Below is a small trained network, with its code and all its weights. Each question gives an input and a class and asks what happens when units are switched off, that is, made to give their printed mean instead of their output.

import numpy as np


def w(rows, s, z=0):
    codes = np.array(rows[::2]) - 128.0
    scale = np.full(codes.shape[1], s)
    scale[-1] = z or s
    return codes * scale


def f(y):
    return np.maximum(y, 0)


def log_softmax(a):
    a = a - a.max(-1, keepdims=True)
    return a - np.log(np.exp(a).sum(-1, keepdims=True))


def net(x, mask):
    res = np.array(x, float).reshape(1, 8) / 4 @ E
    y = f(res @ A[0][:, :-1].T + A[0][:, -1])
    res = res + np.where(mask, y, B[0][:, -1]) @ B[0][:, :-1]
    return log_softmax(res[-1] @ U[:, :-1].T + U[:, -1])


A, B = {}, {}
E = w([
[143,115,120,131,134,132,131,110,133,115,139,144],'x0',
[160,47,174,123,109,227,50,172,116,155,157,8],'x1',
[146,110,71,135,124,198,123,93,176,92,144,164],'x2',
[105,50,163,160,122,126,108,76,156,233,77,176],'x3',
[124,111,110,119,159,89,68,188,123,145,184,194],'x4',
[2,95,124,71,181,153,183,137,144,116,130,109],'x5',
[141,122,119,134,146,109,128,117,123,128,126,112],'x6',
[154,64,134,217,149,140,166,189,96,100,109,160],'x7',
],0.0097)
A[0] = w([
[138,169,128,47,147,89,78,45,183,138,168,110,168],'neuron 1',
[205,161,182,138,80,77,112,140,83,155,130,134,35],'neuron 2',
[44,81,126,69,212,132,162,133,125,116,112,147,12],'neuron 3',
[137,199,146,108,130,104,160,188,97,66,138,84,59],'neuron 4',
[111,78,188,142,133,116,124,88,145,254,30,169,49],'neuron 5',
[148,138,169,120,75,163,209,66,150,122,13,85,131],'neuron 6',
[130,102,95,94,161,97,78,161,131,193,158,191,160],'neuron 7',
[117,214,78,142,170,62,174,98,140,121,62,224,36],'neuron 8',
[144,83,181,172,165,59,165,172,42,107,76,134,144],'neuron 9',
[145,79,98,166,153,171,163,136,165,74,137,164,98],'neuron 10',
[200,173,86,170,88,131,70,104,132,132,99,176,66],'neuron 11',
],0.0091,0.011)
B[0] = w([
[104,115,180,182,60,136,113,171,103,78,62,196,254],'neuron 1',
[28,40,140,122,162,77,166,68,212,126,168,51,175],'neuron 2',
[41,139,183,93,142,113,169,108,217,61,147,31,178],'neuron 3',
[202,35,55,68,92,171,195,84,109,122,138,176,190],'neuron 4',
[195,77,20,49,117,172,145,126,127,33,142,156,235],'neuron 5',
[145,180,180,152,193,69,155,188,71,167,203,171,251],'neuron 6',
[158,163,133,151,177,67,198,160,54,167,148,136,220],'neuron 7',
[166,112,140,90,169,254,14,136,140,193,127,84,231],'neuron 8',
[82,154,146,117,57,114,67,129,150,129,100,167,234],'neuron 9',
[104,98,186,125,85,62,80,63,100,139,51,192,178],'neuron 10',
[74,85,201,139,142,78,248,115,219,65,140,4,182],'neuron 11',
],0.0088,0.0099)
U = w([
[108,126,142,124,94,122,122,96,142,141,111,135,251],'0',
[63,95,188,106,145,119,181,98,236,77,139,50,38],'1',
[215,99,30,67,106,158,159,111,133,34,138,169,50],'2',
[167,90,197,113,149,239,2,143,122,212,120,40,85],'3',
[115,145,124,156,102,130,133,129,136,145,108,140,228],'4',
[112,150,127,144,108,116,134,111,131,136,91,132,209],'5',
[83,128,205,138,5,114,96,136,124,118,36,188,55],'6',
[146,175,169,164,227,87,154,150,68,133,229,174,63],'7',
],0.0081,0.015)

Each question gives the input, the list of numbers given to net, and the class t.
The units are the neurons (one row each of A and B). Each row of codes is followed by its name. A weight is (code - 128) times the scale printed after its matrix; where a second scale follows, it is the last column's (A, B and U).
mask holds one flag per neuron, in row order. A switched-off neuron (its flag False) gives its mean, the last column of its row in B, instead of its output. The means were averaged over made-up inputs and are rounded, as every weight is.
A unit's drop is (log p(t) with every unit on - log p(t) with that unit switched off) / (log p(t) with every unit on - log p(t) with every unit switched off).
The circuit of an input: a set's keep is (log p(t) with only the set's units on - log p(t) with every unit switched off) / (log p(t) with every unit on - log p(t) with every unit switched off). Starting from all 11 units, units are removed one at a time, each time the one whose removal leaves the highest keep (on an exact tie, the one counted first), for as long as the keep stays at least 0.8.
units of the circuit, in order: the units of the circuit, biggest drop first
unit that matters most: the unit with the biggest drop
top k neurons: the k neurons with the biggest drops, biggest first
drop of u: that unit's drop, to one decimal
input [-6,7,6,-8,8,-5,0,-2], class 2: unit that matters most -> neuron 8
input [-5,7,1,-6,2,-7,3,5], class 1: units of the circuit, in order -> [neuron 2; neuron 11]
input [-7,8,-8,-4,-4,4,-2,-5], class 0: top 2 neurons -> [neuron 8; neuron 4]
input [-7,6,1,1,1,8,4,7], class 1: top 3 neurons -> [neuron 3; neuron 8; neuron 1]
input [0,7,2,3,7,5,5,-8], class 6: top 3 neurons -> [neuron 1; neuron 8; neuron 6]
input [7,5,-4,-6,-8,1,5,3], class 7: top 3 neurons -> [neuron 6; neuron 5; neuron 8]
input [0,-7,-2,8,8,-3,5,-6], class 2: top 2 neurons -> [neuron 5; neuron 6]
input [-7,-7,5,-6,2,-3,1,2], class 3: top 2 neurons -> [neuron 8; neuron 5]
input [-3,8,-7,8,-6,8,7,6], class 1: top 4 neurons -> [neuron 3; neuron 8; neuron 4; neuron 1]
input [-7,5,-6,5,-8,-5,-5,-4], class 7: top 2 neurons -> [neuron 6; neuron 8]
input [4,4,-3,-7,-7,5,-5,3], class 2: top 2 neurons -> [neuron 4; neuron 7]
input [-1,-5,5,6,6,6,-3,3], class 1: top 3 neurons -> [neuron 3; neuron 6; neuron 1]
input [-6,1,5,2,8,8,-1,3], class 1: top 2 neurons -> [neuron 3; neuron 6]
input [1,-1,2,4,2,7,7,-4], class 1: units of the circuit, in order -> [neuron 3]
input [6,-7,5,7,-4,2,3,-3], class 2: top 2 neurons -> [neuron 5; neuron 9]
input [1,-3,8,-5,2,-4,6,6], class 0: units of the circuit, in order -> [neuron 10; neuron 1; neuron 5]
input [5,2,0,1,-8,5,-2,-8], class 6: top 2 neurons -> [neuron 1; neuron 7]
input [7,-7,-3,8,4,-5,-8,6], class 2: drop of neuron 5 -> 1.8
input [-1,-3,-5,3,-8,-4,0,-3], class 7: drop of neuron 6 -> 1.2
input [-5,6,-3,7,5,0,-1,5], class 2: drop of neuron 8 -> 0.1
input [-4,6,1,4,6,2,7,6], class 4: units of the circuit, in order -> [neuron 8]
